Below are the code and all the weights of a small trained network. Each question names an input and a class and asks about switching units off, where a switched-off unit gives its printed mean instead of its output.

import numpy as np


def w(rows, s, z=0):
    codes = np.array(rows[::2]) - 128.0
    scale = np.full(codes.shape[1], s)
    scale[-1] = z or s
    return codes * scale


def norm(h):
    return h / np.sqrt((h * h).mean(-1, keepdims=True) + 1e-5)


def f(y):
    return y / 2 * (1 + np.tanh(0.7978845608 * (y + 0.044715 * y**3)))


def log_softmax(a):
    a = a - a.max(-1, keepdims=True)
    return a - np.log(np.exp(a).sum(-1, keepdims=True))


def net(x, mask):
    res = np.array(x, float).reshape(1, 3) / 4 @ E
    u = 0
    for l in range(2):
        y = f(norm(res) @ A[l][:, :-1].T + A[l][:, -1])
        res = res + np.where(mask[u : u + 5], y, B[l][:, -1]) @ B[l][:, :-1]
        u += 5
    return log_softmax(norm(res)[-1] @ U[:, :-1].T + U[:, -1])


A, B = {}, {}
E = w([
[98,2,141],'x0',
[253,124,220],'x1',
[78,202,216],'x2',
],0.0072)
A[0] = w([
[249,192,177,172],'0.n1',
[52,80,220,72],'0.n2',
[52,198,133,16],'0.n3',
[140,106,82,255],'0.n4',
[113,21,160,210],'0.n5',
],0.012,0.0045)
B[0] = w([
[92,215,197,255],'0.n1',
[157,110,243,163],'0.n2',
[11,66,132,163],'0.n3',
[185,43,52,192],'0.n4',
[203,58,136,211],'0.n5',
],0.011,0.0074)
A[1] = w([
[125,214,40,140],'1.n1',
[194,246,51,78],'1.n2',
[109,114,153,2],'1.n3',
[91,130,170,10],'1.n4',
[20,191,106,56],'1.n5',
],0.011,0.0053)
B[1] = w([
[63,77,195,218],'1.n1',
[109,124,229,203],'1.n2',
[118,2,115,73],'1.n3',
[237,51,100,103],'1.n4',
[114,47,67,252],'1.n5',
],0.0087,0.0026)
U = w([
[53,75,91,203],'0',
[210,36,182,59],'1',
[170,13,248,97],'2',
[123,209,196,234],'3',
[168,91,67,29],'4',
[155,175,224,155],'5',
[212,13,84,159],'6',
[167,187,82,2],'7',
],0.013,0.0082)

Each question gives the input, the list of numbers given to net, and the class t.
The units are the neurons (one row each of A and B). Each row of codes is followed by its name. A weight is (code - 128) times the scale printed after its matrix; where a second scale follows, it is the last column's (A, B and U).
mask holds one flag per neuron, layer by layer. A switched-off neuron (its flag False) gives its mean, the last column of its row in B, instead of its output. The means were averaged over made-up inputs and are rounded, as every weight is.
A unit's drop is (log p(t) with every unit on - log p(t) with that unit switched off) / (log p(t) with every unit on - log p(t) with every unit switched off).
The circuit of an input: a set's keep is (log p(t) with only the set's units on - log p(t) with every unit switched off) / (log p(t) with every unit on - log p(t) with every unit switched off). Starting from all 10 units, units are removed one at a time, each time the one whose removal leaves the highest keep (on an exact tie, the one counted first), for as long as the keep stays at least 0.8.
circuit, biggest first: the units of the circuit, biggest drop first
unit that matters most: the unit with the biggest drop
top k neurons: the k neurons with the biggest drops, biggest first
top k neurons in layer l: the k neurons of layer l with the biggest drops, biggest first
drop when u is switched off: that unit's drop, to one decimal
input [7,-6,3], class 2: circuit, biggest first : 0.n2
input [5,-4,7], class 2: top 2 neurons in layer 0 : 0.n2; 0.n1
input [-5,-1,2], class 0: circuit, biggest first : 0.n3; 1.n5
input [0,-1,0], class 0: circuit, biggest first : 0.n5; 1.n5
input [1,6,-4], class 5: top 2 neurons in layer 0 : 0.n1; 0.n3
input [0,8,-7], class 5: top 3 neurons : 0.n1; 1.n5; 0.n3
input [-4,1,-6], class 5: top 3 neurons in layer 0 : 0.n5; 0.n1; 0.n3
input [-4,2,-7], class 5: top 3 neurons in layer 0 : 0.n1; 0.n5; 0.n3
input [0,-1,1], class 0: top 2 neurons : 0.n3; 0.n5
input [-7,-1,2], class 0: top 4 neurons : 0.n3; 1.n5; 0.n2; 0.n5
input [-3,-5,8], class 0: top 2 neurons in layer 0 : 0.n1; 0.n3
input [6,-6,4], class 2: top 2 neurons in layer 0 : 0.n2; 0.n5
input [-1,-4,5], class 0: drop when 1.n5 is switched off : 0.1
input [-7,3,-8], class 5: unit that matters most : 1.n2
input [6,-6,8], class 2: drop when 0.n3 is switched off : -0.1
input [-7,-3,3], class 0: drop when 0.n3 is switched off : 0.3
